Here is a tiny trained network, its code and every weight. The questions are about switching its units off for an input and a target symbol, where a switched-off unit gives its printed mean instead of its output.

import numpy as np


def w(rows, s, z=0):
    codes = np.array(rows[::2]) - 128.0
    scale = np.full(codes.shape[1], s)
    scale[-1] = z or s
    return codes * scale


def norm(h):
    return h / np.sqrt((h * h).mean(-1, keepdims=True) + 1e-5)


def f(y):
    return y / 2 * (1 + np.tanh(0.7978845608 * (y + 0.044715 * y**3)))


def softmax(a):
    e = np.exp(a - a.max(-1, keepdims=True))
    return e / e.sum(-1, keepdims=True)


def log_softmax(a):
    a = a - a.max(-1, keepdims=True)
    return a - np.log(np.exp(a).sum(-1, keepdims=True))


def net(x, mask):
    ids = ['ΔΛΠΣεζθτψ'.index(c) for c in x.split()]
    T = len(ids)
    res = E[ids] + P[:T]
    u = 0
    for l in range(2):
        q, k, v = (norm(res) @ M[l].T for M in (Q, K, V))
        z = softmax(np.where(np.tri(T) > 0, q @ k.T / 2**0.5, -1e9)) @ v
        res = res + np.where(mask[u], z, O[l][:, -1]) @ O[l][:, :-1]
        u += 1
        y = f(norm(res) @ A[l][:, :-1].T + A[l][:, -1])
        res = res + np.where(mask[u : u + 4], y, B[l][:, -1]) @ B[l][:, :-1]
        u += 4
    return log_softmax(norm(res)[-1] @ U[:, :-1].T + U[:, -1])


Q, K, V, O, A, B = {}, {}, {}, {}, {}, {}
E = w([
[187,29,118,105,109,125,86],'Δ',
[47,11,106,166,62,156,228],'Λ',
[74,79,75,166,128,86,118],'Π',
[134,103,149,59,100,108,88],'Σ',
[169,69,156,89,72,141,145],'ε',
[100,147,109,69,151,255,44],'ζ',
[159,117,127,88,86,119,91],'θ',
[144,199,86,194,246,52,55],'τ',
[123,30,239,156,184,164,151],'ψ',
],0.015)
P = w([
[109,62,193,191,125,100,13],'0',
[203,86,55,112,93,135,143],'1',
[104,65,228,81,109,44,151],'2',
[195,97,62,109,109,145,144],'3',
[109,95,221,98,105,59,194],'4',
[193,108,76,102,130,152,130],'5',
[51,132,209,130,129,108,247],'6',
],0.013)
Q[0] = w([
[80,156,255,166,128,23,149],'0.h1',
[61,192,198,139,175,81,130],'0.h1',
],0.011)
K[0] = w([
[122,75,94,141,2,59,105],'0.h1',
[115,81,94,135,79,99,63],'0.h1',
],0.012)
V[0] = w([
[193,108,152,235,168,18,164],'0.h1',
[109,42,130,103,1,116,94],'0.h1',
],0.0057)
O[0] = w([
[202,58,120,149,220,133,87,135],'0.h1',
[141,186,218,47,79,65,5,254],'0.h1',
],0.013,0.0084)
A[0] = w([
[171,254,56,70,89,170,148,255],'0.n1',
[107,117,121,123,48,188,97,78],'0.n2',
[98,65,87,94,183,30,104,109],'0.n3',
[184,192,20,164,189,216,198,64],'0.n4',
],0.0094,0.0013)
B[0] = w([
[105,145,97,150,122,113,221,181],'0.n1',
[111,150,148,130,100,104,106,254],'0.n2',
[139,161,102,73,123,201,131,246],'0.n3',
[138,114,106,193,119,1,122,151],'0.n4',
],0.016,0.0036)
Q[1] = w([
[213,70,78,172,84,187,218],'1.h1',
[197,228,84,2,190,181,69],'1.h1',
],0.006)
K[1] = w([
[98,47,133,152,156,199,253],'1.h1',
[199,209,206,64,254,32,187],'1.h1',
],0.0062)
V[1] = w([
[90,2,180,98,16,105,137],'1.h1',
[133,120,165,99,175,128,139],'1.h1',
],0.0068)
O[1] = w([
[127,214,94,254,226,252,234,250],'1.h1',
[88,163,225,167,11,246,175,130],'1.h1',
],0.0089,0.011)
A[1] = w([
[127,145,179,164,189,137,7,117],'1.n1',
[122,161,60,87,111,145,65,110],'1.n2',
[123,220,92,185,101,154,69,58],'1.n3',
[74,124,224,93,152,64,33,254],'1.n4',
],0.012,0.0033)
B[1] = w([
[67,98,103,142,5,85,139,198],'1.n1',
[124,147,82,132,198,158,176,148],'1.n2',
[94,74,161,121,112,64,93,177],'1.n3',
[70,69,230,156,133,129,132,246],'1.n4',
],0.017,0.011)
U = w([
[91,76,162,179,86,112,48,165],'Δ',
[97,148,211,14,188,151,179,17],'Λ',
[162,160,137,141,169,254,144,233],'Π',
[93,222,85,161,85,112,235,2],'Σ',
[254,214,160,139,57,104,107,66],'ε',
[160,110,71,86,54,168,94,58],'ζ',
[156,180,115,62,177,47,130,163],'θ',
[190,115,84,198,174,57,124,218],'τ',
[61,134,49,55,173,149,89,118],'ψ',
],0.0094,0.0032)

Each question gives the input, a string of symbols that net reads in full, and the target symbol t.
The units are the heads (2 rows each of Q, K, V and O) and the neurons (one row each of A and B). Each row of codes is followed by its name. A weight is (code - 128) times the scale printed after its matrix; where a second scale follows, it is the last column's (O, A, B and U).
mask holds one flag per unit, layer by layer, with each layer's heads first. A switched-off unit (its flag False) gives its mean, the last column of its rows in O or B, instead of its output. The means were averaged over made-up inputs and are rounded, as every weight is.
A unit's drop is (log p(t) with every unit on - log p(t) with that unit switched off) / (log p(t) with every unit on - log p(t) with every unit switched off).
The circuit of an input: a set's keep is (log p(t) with only the set's units on - log p(t) with every unit switched off) / (log p(t) with every unit on - log p(t) with every unit switched off). Starting from all 10 units, units are removed one at a time, each time the one whose removal leaves the highest keep (on an exact tie, the one counted first), for as long as the keep stays at least 0.8.
units of the circuit, in order: the units of the circuit, biggest drop first
unit that matters most: the unit with the biggest drop
top k neurons: the k neurons with the biggest drops, biggest first
k most important neurons of layer l: the k neurons of layer l with the biggest drops, biggest first
input ε Λ Λ, target Λ: top 3 neurons : [1.n1 0.n1 0.n3]
input ε Λ Λ ψ Λ Δ, target Π: unit that matters most : 0.h1
input Π τ ε ζ, target Σ: units of the circuit, in order : [0.h1 0.n1]
input Σ θ Σ Π, target ψ: top 3 neurons : [1.n2 0.n3 1.n3]
input τ ψ Λ Λ, target Π: units of the circuit, in order : [0.h1 1.n1 1.n3]
input Π Λ Λ Δ Π, target Λ: top 2 neurons : [0.n3 0.n2]
input Λ ε ε ε Λ θ, target θ: units of the circuit, in order : [0.n1 1.n4 1.n3 1.n1]
input ε Λ ζ Λ, target Σ: units of the circuit, in order : [0.h1 1.n4]
input ζ τ ζ Λ, target Σ: top 2 neurons : [1.n4 0.n2]
input Λ Λ τ Δ Λ τ Λ, target Π: 3 most important neurons of layer 1 : [1.n1 1.n3 1.n4]
input ζ ψ Λ Λ Λ Π, target Π: units of the circuit, in order : [0.h1 0.n3]
input Λ ε ε ε, target ε: top 3 neurons : [1.n4 1.n1 0.n3]
input Σ Π Λ ε Π ε, target ε: top 2 neurons : [1.n4 0.n1]
input Λ Π Λ, target Λ: unit that matters most : 1.n1
input Λ Π Λ ε Λ ψ, target Π: units of the circuit, in order : [0.h1 1.n4]
input ε τ ψ ψ Λ ε, target Π: top 4 neurons : [1.n1 0.n4 1.n3 1.n4]
input θ Π Π, target Λ: 3 most important neurons of layer 0 : [0.n3 0.n2 0.n4]
input θ θ Λ Δ, target ζ: 3 most important neurons of layer 1 : [1.n4 1.n2 1.n1]
input Λ ψ τ Λ Λ θ, target τ: units of the circuit, in order : [0.h1 0.n4]
input ε Π Σ Π ε Σ, target Λ: top 2 neurons : [0.n1 1.n2]
